In the rows, zero is written as 128.
Each row of numbers belongs to one of the nodes below and depends on some of the facts about them. Some rows are named. Which node is each other row?

How the nodes are related:
kison {Π=a, ρ=c, Φ=316}
movu {Π=b, Δ=guflar, ρ=e, Φ=490}
treku {Π=a, Φ=174}
kliklan {Π=a, ρ=g, Φ=490}
falol {Π=b, ρ=d, Φ=490}
bogam {Π=b, Δ=mivim, ρ=h, Φ=174}
kadupus {Π=a, θ=fafi, Φ=531}
gritri {Π=b, Δ=brumer, ρ=e, θ=midur, Φ=531}
plunu {Π=b, ρ=g, Φ=531}
brufo {Π=a, Φ=316}
skofle {Π=a, ρ=h, Φ=490}
repe {Π=b, Δ=dodi, ρ=f, θ=natrur, Φ=663}
feplon {Π=b, ρ=e, Φ=490}
dodi {Π=b, Δ=fozis, ρ=c, Φ=316}
zonam {Π=b, Δ=kliklan, ρ=h, Φ=490}
bugon {Π=a, ρ=c, Φ=490}
nabel {Π=b, ρ=d, θ=stusom, Φ=490}
fluga {Π=a, ρ=e, θ=gritri, Φ=663}
tuzi {Π=a, Δ=veraton, ρ=h, Φ=531}
flidan {Π=a, Δ=plekosko, ρ=d, Φ=174}
bogikes {Π=a, Δ=falol, ρ=d, Φ=490}
zonatrus {Π=b, Δ=pleples, ρ=i, θ=natrur, Φ=663}
bronul {Π=b, ρ=h, Φ=531}
detrar {Π=b, θ=fulol, Φ=490}
skaplir {Π=b, ρ=g, θ=stusom,natrur,fulol, Φ=316}
namal {Π=b, θ=ladrul,fletok, Φ=531}
staplin {Π=a, ρ=g, θ=plabol, Φ=174}
mivim {Π=a, ρ=c, Φ=316}
guflar {Π=a, Δ=kluklam, ρ=c, Φ=174}
kibru {Π=a, θ=fulol, Φ=316}
grepus {Π=b, ρ=h, Φ=490}
grakir {Π=a, ρ=c, Φ=490}
nedrus {Π=a, ρ=g, θ=falol, Φ=839}
subri {Π=b, ρ=c, Φ=490}
fuge {Π=a, Δ=plistam, ρ=h, Φ=531}
sefan {Π=a, Δ=kliplaflil,flavidrol, ρ=e, θ=kliplaflil, Φ=174}
drigim {Π=b, ρ=g, θ=nedas,plabol,nedrus,fulol, Φ=490}
koplitru {Π=a, ρ=e, θ=repe, Φ=490}
lonar {Π=a, ρ=f, Φ=490}
gote {Π=b, Δ=roskifen, ρ=h, Φ=663}
mozin {Π=b, Δ=pleples, ρ=h, θ=staplin, Φ=490}
breklan {Π=a, Δ=nedrus, ρ=f, Φ=316}
beplure {Π=a, ρ=c, θ=fulol, Φ=174}
fozis {Π=b, ρ=f, Φ=174}
fefa {Π=a, Δ=brunen, ρ=c, θ=zonatrus, Φ=663}
benel {Π=b, ρ=h, Φ=531}
labi {Π=b, ρ=e, Φ=316}
plekosko {Π=a, Δ=griflevul, ρ=g, Φ=531}
fibri {Π=b, Δ=labi, ρ=f, Φ=316}
botra {Π=b, ρ=i, Φ=663}
fistam {Π=a, Δ=pleda, ρ=c, Φ=490}
gobroras {Π=b, ρ=c, Φ=531}
dezam {Π=a, ρ=i, Φ=490}
flavidrol {Π=b, Δ=kliplaflil,bugon, ρ=d, Φ=839}
plabol {Π=b, Φ=490}
natrur {Π=a, Δ=mivim,bogam, ρ=h, θ=fulol, Φ=490}
ladrul {Π=a, Δ=povi, ρ=g, θ=natrur,repe, Φ=316}
drakis {Π=a, Δ=plidi, ρ=d, Φ=490}
zatuk {Π=a, θ=kibru, Φ=490}
kluklam {Π=b, ρ=i, Φ=490}
grokik {Π=b, ρ=c, Φ=490}
putritul {Π=b, Δ=zonam, ρ=d, Φ=316}
triplogrem {Π=a, Δ=grofli,klidrul, ρ=h, Φ=839}
plaro {Π=b, ρ=g, Φ=316}
klavustel {Π=a, ρ=e, θ=stusom,vegi,koplitru, Φ=490}
nedas {Π=b, θ=stusom, Φ=316}
veraton {Π=a, Δ=fletok, ρ=h, Φ=839}
gradra {Π=b, Δ=grokik,fulol, ρ=f, θ=natrur,koplitru, Φ=490}
vabrom {Π=a, ρ=f, Φ=174}
kletral {Π=a, ρ=c, Φ=174}
noplo {Π=a, ρ=d, Φ=531}
grutre {Π=b, Δ=flidan,plekosko, ρ=g, Φ=316}
brotram {Π=b, ρ=d, Φ=174}
grofli {Π=a, ρ=i, Φ=839}
ziten {Π=a, Δ=brodaplem, ρ=c, Φ=490}
griflevul {Π=b, Δ=flidan,plekosko, ρ=g, Φ=490}
plidi {Π=a, ρ=e, Φ=490}
lazer {Π=b, Δ=gritri, ρ=h, θ=stuzope,koplitru, Φ=174}
fufi {Π=b, ρ=c, Φ=490}
stusom {Π=a, Δ=fuge, ρ=e, Φ=663}
fafi {Π=b, Δ=zeskunik, ρ=e, Φ=490}
vegi {Π=b, ρ=g, θ=plabol, Φ=663}
drido {Π=a, ρ=f, θ=repe,stuzope, Φ=490}
gezan {Π=a, ρ=g, θ=brufo,fafi, Φ=174}
trukodo {Π=a, ρ=e, Φ=531}
ritroris {Π=b, Φ=663}
tridrodri {Π=a, ρ=d, Φ=316}
besum {Π=b, Φ=490}
kliplaflil {Π=a, ρ=c, θ=kibru, Φ=490}
tobruzem {Π=a, Δ=fluga, ρ=d, θ=kliplaflil,resel, Φ=531}
pleda {Π=a, ρ=f, Φ=531}
flalok {Π=b, Δ=brodaplem, ρ=c, Φ=174}
guvum {Π=a, Φ=490}
kepe {Π=a, Φ=839}
klome {Π=a, Δ=staplin, ρ=i, Φ=316}
roskifen {Π=b, ρ=e, Φ=663}
povi {Π=a, ρ=g, Φ=490}
bagre {Π=a, Δ=brunen,fefa, ρ=e, θ=guvum, Φ=316}
zeskunik {Π=a, ρ=g, Φ=316}
vodruk {Π=b, Δ=maski, ρ=g, Φ=490}
plistam {Π=b, Δ=fuge, ρ=c, Φ=839}
brumer {Π=b, ρ=h, θ=staplin, Φ=490}
rogom {Π=b, Δ=falol, ρ=e, Φ=174}
pastin {Π=a, ρ=h, Φ=174}
brunen {Π=a, ρ=d, Φ=490}
pleples {Π=b, Δ=mozin, ρ=d, Φ=531}
maski {Π=b, ρ=f, Φ=531}
nubo {Π=a, ρ=g, Φ=316}
skepas {Π=b, Φ=531}
brodaplem {Π=a, Δ=ziten, ρ=f, Φ=316}
pavuk {Π=b, Φ=316}
stuzope {Π=b, Φ=490}
midur {Π=b, Φ=531}
fluflo {Π=a, ρ=c, θ=vegi, Φ=490}
trogral {Π=b, Δ=ladrul,trukodo, ρ=e, Φ=490}
dridro {Π=a, θ=drido, Φ=174}
resel {Π=b, θ=fulol, Φ=490}
tovu {Π=b, ρ=g, Φ=316}
fletok {Π=a, Δ=veraton, ρ=c, θ=stuzope, Φ=490}
klidrul {Π=a, Δ=subri, ρ=g, Φ=490}
fulol {Π=a, Δ=grokik, ρ=i, Φ=490}

Some nodes and their rows:
[132 132 140 169 125 113 116 147  65  99  73 152 144 151  86 142 123 121
  81 126 136 137 136 117 168 123 113] : pleples
[105 150 105 130 160 125  81 152 160 115 112 131  68 150  62 138 193 149
 148 116 105 106 113 108  10 122 156] : fafi
[119 132 121 112 150 148  83 126 185 139 161 144  88 169  81 130 147 156
 165  87 125 117 141 149  64 150 127] : grepus
[118 141 127  95 132 116 158  98 184 146 180 124  95 111 182 109 104 142
 175 130 156 117 118 143 107 153 137] : bugon
[106 128 119 141 149 139  93 119 167 148 152 137  79 172  89 112 140 141
 176  95 117 100 123 130  60 150 131] : feplon
[ 95 142 128  98 133 131 159 120 187 133 170 110 131 103 156 129 125 138
 174 160 131  95 113 141  84 143 134] : fluflo
[145 129 126 114 123  98 162  95 118 121 135 113 122 106 199 132  65 119
 121 135 125 131 121 113 169 126 143] : grofli
[145 128 127 158 120 138 118 117 118 140 101 147  95 169 130 141  94 139
 131  77 108 146 131 101 131 125 114] : flavidrol
[157 145 131  92 118  84 156 156  92 105  76 102 133  81 158 151 128 101
  64 139 130 163 131  82 173  67 165] : brufo
[130 144 138 166 141 102 114 119  68 115  83 152 126 172 121 128  90 117
  74  97 156 143 143 103 188 124 121] : maski
[ 74 151 143 100 181 108  84 117 212 110 170 135 103 200  74 152 101 160
 165 107 136  88 169 138  86 165 122] : brumer
[130 128 130 121 119 121 163 133 108 128 128 118 152  90 163 122 126 116
 114 157 142 131 125 124 155 128 128] : kletral
[130 130 137 179 132 119 114 138  65 122  78 145 138 164 107 131 120 110
  81 110 146 143 134 109 179 111 113] : gobroras
[111 118 125  92 120 128 143 125 179 135 170 107 116 100 142 117 138 128
 177 146 127 102 109 143  86 147 147] : klavustel
[145 110 138 177 122 132 112 138  80 127  86 148 131 167 101 131 123 112
  81 107 144 152 170 126 190 133 123] : midur
[128 128 112 104 117 131 153 116 163 137 169 126 104  92 161 100 150 138
 169 153 134 124 116 155  73 149 144] : drido
[119 135 121 105 122 132 154 127 171 142 176 119 118 101 159 112 137 142
 177 158 137 111 107 148  78 147 132] : lonar
[107 121 122 152 140 155  93 133 158 142 135 132  94 162  72 122 161 147
 172 102 109  98 116 136  43 153 129] : trogral
[117 129 117  93 141 138 136 104 178 150 179 106 117  96 170 111 139 138
 162 138 144 111 129 141  82 147 128] : klidrul
[108 144 124 135 140 142  99 128 170 137 154 153  91 177  89 117 132 153
 180  99 122 106 114 140  60 152 117] : nabel
[132 115 142 106  90 152 160 139 111 147 118  91 178  83 152 121 136 100
 133 120 129 114  90 123 150 106 117] : sefan

Which node is each row?
No name comes twice in this set of rows, the named rows included.
[143 134 101 166 132 137 119 137 106 144 143 149 111 190 106 125 112 136
 123 115  70 154 107 108 145  84 126]  plistam
[140 119 104 126 100 159 171 167 140 155 161 109 129 107 135 108 163 111
 148 171  86 151 110 130 137  88 165]  stusom
[150 116 130 133  96 139 175 154  81 127  80 107 175  74 159 137 131 103
  93 162 117 143 118 112 181 102 115]  breklan
[123 137 132 161 128 130 114 136 104 129 104 150 117 165  98 128 128 127
 124 102 136 134 128 122 137 130 114]  brotram
[108 132 119 150 136 152  95 137 148 128 134 149 107 150  69 119 161 164
 171 122 105  96 104 150  39 148 112]  gradra
[137 156 147  77 118  92 150 155  84  98  84  98 171  89 149 147 126  97
  71 125 144 140 107  87 173  64 142]  kadupus
[106 123 115 149 153 168  88 127 167 146 147 133 102 155  88 113 176 158
 167 106 114 111 117 137  42 147 107]  vodruk
[130 122 153 122 119  74 152 108  82 101 106 110 158  98 172 125  89  91
  77 153 160 127 139 118 216 126 153]  trukodo
[118 139 122 160 139 128 104 128 129 135 122 145  99 167 104 125 125 138
 142 104 119 120 117 125 102 136 120]  botra
[160 109 127  86 109 128 141 133 136 115 126 107 157  79 153 149 118 124
 117 145  98 144 142 128 140 115 131]  veraton
[107 129 116 153 163 135  99 117 146 137 128 137 105 170 107 129 136 149
 132 113 124 122 140 112 105 139 120]  vegi
[153 113 123 101 107 122 160 127 130 122 130 110 143  92 160 148 101 113
 126 143 100 135 129 127 145 116 137]  kepe
[144 123 136  97 105 123 145 134 109 125 138 120 152  82 152 120 138 107
 118 144 135 142 121 145 152 114 132]  dridro
[142 114 138 124 123 107 146 129  79 103 100 114 179  77 161 132 135 106
  69 169 149 137 132 111 193 113 125]  plekosko
[ 80 143 140 113 168 139  94 134 207 122 150 125 121 176  56 153 131 168
 173 116 119  90 156 136  64 155 112]  mozin

Now the same nodes, written a new way:
Some rows with their names:
[101 140 134 167 124  99 135 130 126 116  99 118 150 101 123 104 165 116
 144 163 117 126 174  94 137  97 166 115 102] : vegi
[130 110 158  74 144 166 148  42  99 139  61 125  87 119  76 188 179 119
 147 122  83 128 150 231 195 161 134  96 115] : plekosko
[128 104 125  69 130 129 152  90 109 162 120 141 129 116 109 155 132 118
 131  96 117 126 152 122 133 143 122 116 111] : pastin
[135 117  99  72 138 121 163  75 102 162 108 149 110 104 107 186 141 134
 120  84 115  95 140 143 152 149 125 118 105] : noplo
[ 81 105 183 167  86 131 130 154 145 135 127 132 208 120 127  54 131  60
 160 178 125 203 148  33  55  45 137 111 148] : pavuk
[117 136 104 160 108  89 143 110  99 111  73 142 132  64 106 174 161 136
 130 123 113  86 120 136 173 103 166 114 135] : benel
[ 98 103 178 168 100 120 113 160 152 128 128 114 197 118 120  43 139  68
 166 172 137 215 168  45  64  47 141 109 136] : plaro
[123 120 134  74 126 134 157  89 110 163 138 135 146 129 124 150 118  93
 122 120 147 142 136  91 103 134 101 120  85] : stusom
[113  71 182  65 126 154 131 132 159 179 154 124 174 151 112  46 128  78
 169 131 122 224 202  61  56  91 106 103 124] : zeskunik
[132 103 120  66 134 130 164  93 120 157 127 152 126 126 110 157 144 105
 124 119 105 133 142 102 117 138 119 104 105] : guvum
[132 150 142 146  97  94 134 151 134 117  90 164 170  88 137 149 138 106
 121 175 139 152 126 103 148  90 137 128 111] : repe
[133 115 123  66 147 126 137  97 120 157 114 132 119 120 115 148 139 123
 132 110 117 133 173 136 144 150 126 123  90] : gezan
[ 99 122 137 162  98 105 138 130 116 116  93 145 163  89 114 130 154 100
 138 149 116 132 126  93 118  86 150 113 145] : botra
[103 121 136 161 102 108 142 129 114 124  98 145 164  95 119 127 150 103
 137 145 114 131 128  90 113  81 150 113 139] : ritroris
[ 94 111 132 147 106  83 159 134 125 118  88 153 153  73  96 120 158 144
 116 144  81 112 144  79 137  79 136  91 164] : subri
[115 139 116 167 105  98 152 118 113 114 102 141 159  88 119 152 150  94
 119 146 132 121 105  86 118  87 152 106 124] : movu
[113 127 125 167 108 104 159 117 119 116  93 151 156  84 114 143 153 105
 128 140 117 115 111  94 130  82 154 101 141] : feplon
[107  90 182  76 119 161 147 121 144 182 159 131 181 150 125  61 110  63
 158 134 138 220 172  51  45  90  95 110 114] : tridrodri
[130 102 186  49 128 130 132 154 170 186 144 147 183 143 121  45 105  95
 133 150 123 234 205  75  68  80  71 111 101] : ladrul
[134 127 106 162 117  90 126 122 123 103 100 121 146  92 113 153 160 106
 121 149 132 131 127 104 125  88 158 104 113] : vodruk
[114 122 120 160 103  97 148 123 120 119  94 148 151  87 110 148 160 103
 123 153 107 118 120  97 128  89 158 104 140] : besum

Name these rows:
No name comes twice in this set of rows, the named rows included.
[142 116 108  55 138 103 163  98 118 154 133 128 132 118 108 155 131 116
  88 111 132 134 134  97 107 128  90  99  86]  triplogrem
[119  81 176  71 124 152 129 126 151 174 159 114 174 156 117  56 122  70
 161 138 137 229 190  61  52  95 103 111 108]  nubo
[141 103 122  64 158 121 159  98 139 155 118 143 120 121 107 137 154 125
 132 119  99 132 187 120 139 142 136  99 107]  nedrus
[133  95 134  66 135 136 180  91 126 167 122 163 127 117 102 145 143 115
 132 107  96 124 148 104 126 126 120  95 129]  plidi
[146 120 137  52 138 123 169 106 132 152 123 164 128 125 117 160 143 116
 129 145 118 133 159 113 145 138 105 109  90]  drido
[111 144 114 159 106  82 152 122 113 118  99 130 164  83 113 141 140 114
  88 144 132 118 104  80 109  78 129 103 121]  trogral
[111 114 127  64 154 125 148  94 122 160 119 133 113 122 113 126 147 133
 143 113  99 112 211 124 151 153 140 116  94]  staplin
[118 141 173 171 124 141 134  83 109  91  62 105 131 108  89 157 193  79
 140 187 109 162 116 187 159  95 154  89 130]  griflevul
[136 110 117  63 136 126 159  93 110 150 129 140 132 122 113 172 143  98
 115 127 130 135 133  98 109 148 104 109  99]  fistam
[119 135 113 161 143  92 130 124 134 110  81 135 150  86 123 126 161 108
 124 155 112 127 165 104 142 108 171 102 131]  drigim
[117 115 119  58 147 136 146  98 112 159  97 158 140  99 128 152 126 102
 114 110 109 130 164 110 134 178 123 123 123]  beplure

The same nodes again, as new rows of numbers:
Named rows:
[149 131 131 126 115 136 122 108 146 124  96 107 130 143 153 114 132 121
 133 130 107 172 123 134 140 121 126 128 151 133 134 144 149 113] : skaplir
[179 120 128 100 124 136 155 120 132 111 148 158 135 111 167 146 154 125
  96 117 100 114 127 107 139 143 145 135 127 125 144 169 131 133] : bogikes
[144 146 155 144 205 144 117 111 164 150 103  74 122 126  88  85 123 111
 191 132 144 139 111 191 146  79 122 118 133 130  90 103 121 175] : zonatrus
[148 114 129 113  67 141 119 116 144 108  93 136 142 163 139 141 128 123
 106 125  63 186 120 122 128 133 136 125 164 138 157 153 174 122] : kluklam
[168 114 145 157 163 140 121 114  89 169 166 106 117 130  87  94 137  90
 144 118 164 116 118 118 133 116 127 115 110 128  64 119 141 107] : kadupus
[120 124 146 137 208 137 108 110 130 161 152  96 102 138 104 122 117 117
 179 124 170  67 120 117  77  89 126 105 113 138  88 103 113 121] : fluga
[151 114 149 135 178 136 133 112 119 161 152 106 109 132 107 120 127 116
 146 124 159  90 125 128 110 102 134 116 115 138  91 125 118 140] : noplo
[128 112 149 145 162 138 110 117 117 147 165 107 116 133  95 136 122 119
 158 125 154 100 124 107  85 116 121 107 110 140  81 111 138 135] : trukodo
[155 138 134 121 127 140 132 109 157 122  94 113 137 127 148 110 140 126
 134 130 103 171 122 150 157 116 123 133 146 133 130 138 123 141] : putritul
[161 114 137 118 133 135 143 115 122 131 152 141 122 133 143 137 136 121
 117 121 119 104 127 108 116 126 138 124 125 133 121 153 136 133] : tridrodri
[137 124 150 145 207 133 127 109 115 167 158  85 108 127  97 109 122 113
 168 129 179  80 123 129 107  97 132 110 104 127  84 113 115 136] : fefa
[209 140 133 121  74 127 125  94 149  90 103 134  89 143 198 114 149 127
 133 129  73 107 101 133 172 114 111 125 161 170 220 166 210 103] : griflevul
[171 118 157 157 162 138 114 110  56 182 155 116 101 111  87 103 146  98
 138 130 198 139 126 121 126 114 123 114 117 118  51 117 116 148] : gezan
[161 115 134 117 133 136 134 116 114 134 153 145 121 126 141 143 138 121
 124 120 121 109 125 105 117 127 140 123 124 130 122 151 134 131] : kibru
[140 113 127 119  52 134 121 110 131 111  94 120 141 160 153 139 130 131
  94 129  79 197 128 112 118 140 131 125 159 141 156 155 185 102] : grokik
[153 125 129 118  73 140 143 113 152 104  97 143 145 133 165 132 137 135
 130 131  69 193 117 145 139 125 127 128 151 141 158 160 180 144] : stuzope
[171 110 133 102 110 139 140 123 121 108 142 168 130 133 147 157 143 115
  92 116  84 110 121  99 120 144 149 128 136 130 145 166 155 118] : dezam
[131 124 121 103 150 141 158 108 140 162  64 140 132 173 168  65 148  70
 150 130 124 146 126 186 132  93 155 135 158 143 118 169 217  21] : flavidrol
[141 105 133 121  50 138 138 112 150 112  91 134 144 163 154 144 135 130
  95 131  67 182 132 121 122 130 122 133 155 157 141 150 184 139] : falol
[142 132 159 140 223 143 132 115 144 155 157 116 110  98 101 100 143 110
 190 125 174  70 126 157 116  96 117 119  95 137  69 109 130 174] : stusom
[164 113 127 106 102 137 142 117 116 114 150 162 130 129 168 148 151 121
 102 113  91 123 128  92 118 142 138 130 128 134 135 167 153 116] : skofle

Which node is each row?
No name comes twice in this set of rows, the named rows included.
[138 125 134 129 100 142 109 109 146 124  99 126 133 148 139 121 132 121
 151 126  97 176 121 134 121 118 115 121 149 141 125 135 172 108]  labi
[176 133 129 105 127 138 154 119 132 103 148 164 137 102 174 142 154 127
 110 119  97 119 125 109 140 145 142 136 117 126 140 171 132 137]  natrur
[146 145 131  87 199 137 130 113 176 106 132 154 118 109 194 163 141 143
 157 119 120  68 127 116 110 117 140 127 124 120 156 152  78 152]  bagre
[163 116 133 111 107 132 152 118 123 114 148 155 133 112 164 146 144 132
 101 124 105 123 125 102 121 150 146 128 126 126 151 173 166 133]  fletok
[147 119 156 139 183 145 115 107  95 169 154 145 101 117 125 129 141 119
 184 127 175 117 122 122  97  88 113 116 115 130  68 116  78 188]  vabrom
[162 129 132 112 149 146 138 115 132 124 159 164 126 115 154 126 151 117
 152 117 115 103 120 112 126 119 130 127 113 132 108 146 117 131]  breklan
[176 107 140 140 106 139 144 120  85 142 163 146 130 122 105 118 152  99
 109 120 118 131 124 115 134 139 130 128 110 136  87 143 181 134]  brufo
[198 108 164 150 153 123 110  88  81 160 158 119  45 138 146 124 135 124
 168 134 172  42 105 120 121  80 105 103 134 167 139 119 141 171]  flidan
[162 119 130 108 107 138 138 120 125 106 147 175 132 120 160 149 146 123
 114 116  96 107 123  99 109 141 134 127 125 132 146 169 171 121]  koplitru
[116 130 149 153 164 141 100 106 149 158 106  79 119 151  96  93 116 112
 203 135 148 147 116 154 113  88 106 108 135 147  84  92 155 128]  roskifen
[152 134 146 113 242 144 127 108  71 201 109 183  93 123 170  82 166  63
 192 129 221  89 126 174 103  81 145 125 136 111  71 145 131  91]  sefan
[148 148 155 142 175 140 109 100 124 158 100 101 117 120 134  96 139 127
 191 139 168 186 119 173 140  89 112 120 137 121  93 112  81 187]  lazer

